Each noisy cloud lies close to a flat space through zero. How many dimensions does it have?

Duzot (18 x 3)
[[ 12 -26  -5]
 [ -9  35  -1]
 [ 15 -47   2]
 [-14  25   7]
 [-16 -20  25]
 [-13  -6  16]
 [ 21  41 -38]
 [ 16 -54   3]
 [-12   3  13]
 [  6  20 -13]
 [-50 -36  69]
 [-10  14   4]
 [-27 -34  41]
 [ 15 -19 -11]
 [ 20  38 -36]
 [ 48 -23 -44]
 [ -7 107 -29]
 [ 14  54 -32]]
 -> 2

[[ 28  -2 -10]
 [ 32  -5 -10]
 [-38   8  10]
 [-46  11  12]
 [-32   5   9]
 [ 58  -7 -18]
 [ -2   1   1]
 [-24   3   8]
 [114 -25 -33]]
 -> 1

[[ 63  10  -4]
 [ -8 -22  12]
 [-50  -8  -1]
 [-70 -13   9]
 [  5  24 -15]
 [-13 -53  29]
 [  8  59 -28]
 [-25  10  -6]
 [ 21 -36  20]
 [-35 -25  18]
 [-38 -89  48]
 [ -2 -12   2]
 [ 43 -31  20]
 [ 31  14 -11]
 [ -7  63 -27]
 [ 13   6  -3]
 [-41 -25  19]
 [ 68 -10   2]
 [-11  12 -10]]
 -> 2

Repaf (18 x 3)
[[   1    2   -1]
 [ -28 -108   92]
 [  -4  -15   11]
 [   5   14  -13]
 [   5   22  -20]
 [ -17  -66   58]
 [ -14  -39   33]
 [   2    7   -5]
 [  10   38  -31]
 [  -3  -13   11]
 [   4   10   -8]
 [ -13  -48   43]
 [   1    2   -5]
 [  18   61  -54]
 [   2    4   -7]
 [  -1    1   -1]
 [ -13  -44   36]
 [  -5  -27   21]]
 -> 1

tori (8 x 3)
[[  7  -2  -7]
 [-29 -23  79]
 [-19 -12  47]
 [-18 -21  67]
 [-21 -18  57]
 [ -4  -7   9]
 [ -9  -7  17]
 [ 18  15 -49]]
 -> 1

[[ -5   6 -53]
 [  6  -6  39]
 [ -2  12 -82]
 [ 13  19  50]
 [-14 -39 -25]
 [ -8  -3 -35]
 [ -3  -9  11]
 [-15 -23  21]
 [  9  31 -65]
 [ 11   2  68]
 [ 23  39  11]
 [ -3   5  -8]
 [  8  -4  79]]
 -> 2

[[ -3  -1 -12]
 [ -3   5 -14]
 [ 14 -13  51]
 [-18   6 -60]
 [ -6   3 -16]
 [ -3   5 -28]
 [ -2   2  -4]
 [-19   3 -49]
 [ -7   1 -34]
 [-29  12 -91]
 [ 31 -15  86]
 [-18   4 -64]
 [-20  13 -63]
 [  5  -1  13]
 [-14   4 -65]]
 -> 1

[[ 64  24  -6]
 [ -6   7  59]
 [-25 -17 -54]
 [ 14  17  71]
 [ 17  -2  -7]
 [  6   6  28]
 [ 27   3 -29]]
 -> 2

[[  3   5  -7]
 [-18 -36  78]
 [ 12  29 -59]
 [  6  12 -27]
 [  0  -1  -5]
 [-12 -31  57]]
 -> 1

[[ 21  16   6]
 [  9   1  -1]
 [ 77 -24  -4]
 [ 40 -12   3]
 [ 75  57  18]
 [-45 -14 -14]
 [-27  22   3]
 [ 33  17   5]]
 -> 2

[[ 56 -12  32]
 [ 33 -49 -12]
 [-71  42 -20]
 [-10  12  -3]
 [ 20 -17   3]
 [-63   9 -45]
 [ 28   1  22]
 [-64  21 -30]
 [ -4   5  -1]
 [ 38  -9  24]
 [ 31   5  28]
 [-24  15  -5]
 [ 64 -58   5]
 [ -5  23  12]
 [ 16  15  23]
 [-45  40  -5]]
 -> 2

[[-49  25   1]
 [-55  28   1]
 [-22  12  -1]
 [ 39 -18  -1]
 [-47  25   2]
 [-76  38   1]
 [-16   7  -1]
 [ -2   2   2]
 [ 91 -48  -1]
 [-50  27   2]
 [-23  11   1]
 [-16   7  -2]
 [-49  23   1]
 [-64  31   2]
 [ 28 -15  -1]]
 -> 1

[[ 66  78 -45]
 [-58   8 -23]
 [ 40  25 -17]
 [-24 -11  -8]
 [ 26  37 -22]
 [ 56  30  -7]
 [ 23  37 -22]
 [ 18  19  -8]
 [  6 -18  10]
 [-52 -70  42]
 [ 21 -18  14]
 [ 15   9  -1]
 [ 17  18 -14]
 [-13  47 -35]
 [ 43  16  -4]
 [ 58  34 -12]
 [  1 -14  13]
 [ 13  11  -5]]
 -> 2

[[-24  16 101]
 [-23  25  -6]
 [ -7   6  37]
 [ 39 -32 -49]
 [-20  21 -35]
 [  4  -2 -30]
 [  0  -5  56]
 [-37  39 -21]
 [ 26 -27  -1]
 [-34  34 -14]
 [  9  -6  -2]]
 -> 2

[[  1  53 -41]
 [ -4   6  30]
 [  4 -12 -74]
 [  5 -27   7]
 [ -2  36 -26]
 [  3  59 -13]]
 -> 2

zepi (19 x 3)
[[ 24  14  14]
 [-14  -6  -4]
 [-28 -13 -18]
 [-85 -35 -48]
 [-49 -23 -24]
 [ -9  -7  -3]
 [ 44  24  23]
 [ 29  15  23]
 [ 63  33  38]
 [-10  -5  -4]
 [-14  -8 -12]
 [ 67  33  41]
 [ -3   0   1]
 [-40 -23 -27]
 [ 24  10  13]
 [  4   0   0]
 [  2   2   2]
 [ 50  22  28]
 [ 89  40  50]]
 -> 1

vogum (6 x 3)
[[-53  17  63]
 [ 22  -5 -30]
 [ 11   4 -49]
 [ 10  -1 -14]
 [-34  22   8]
 [-49  15  43]]
 -> 2
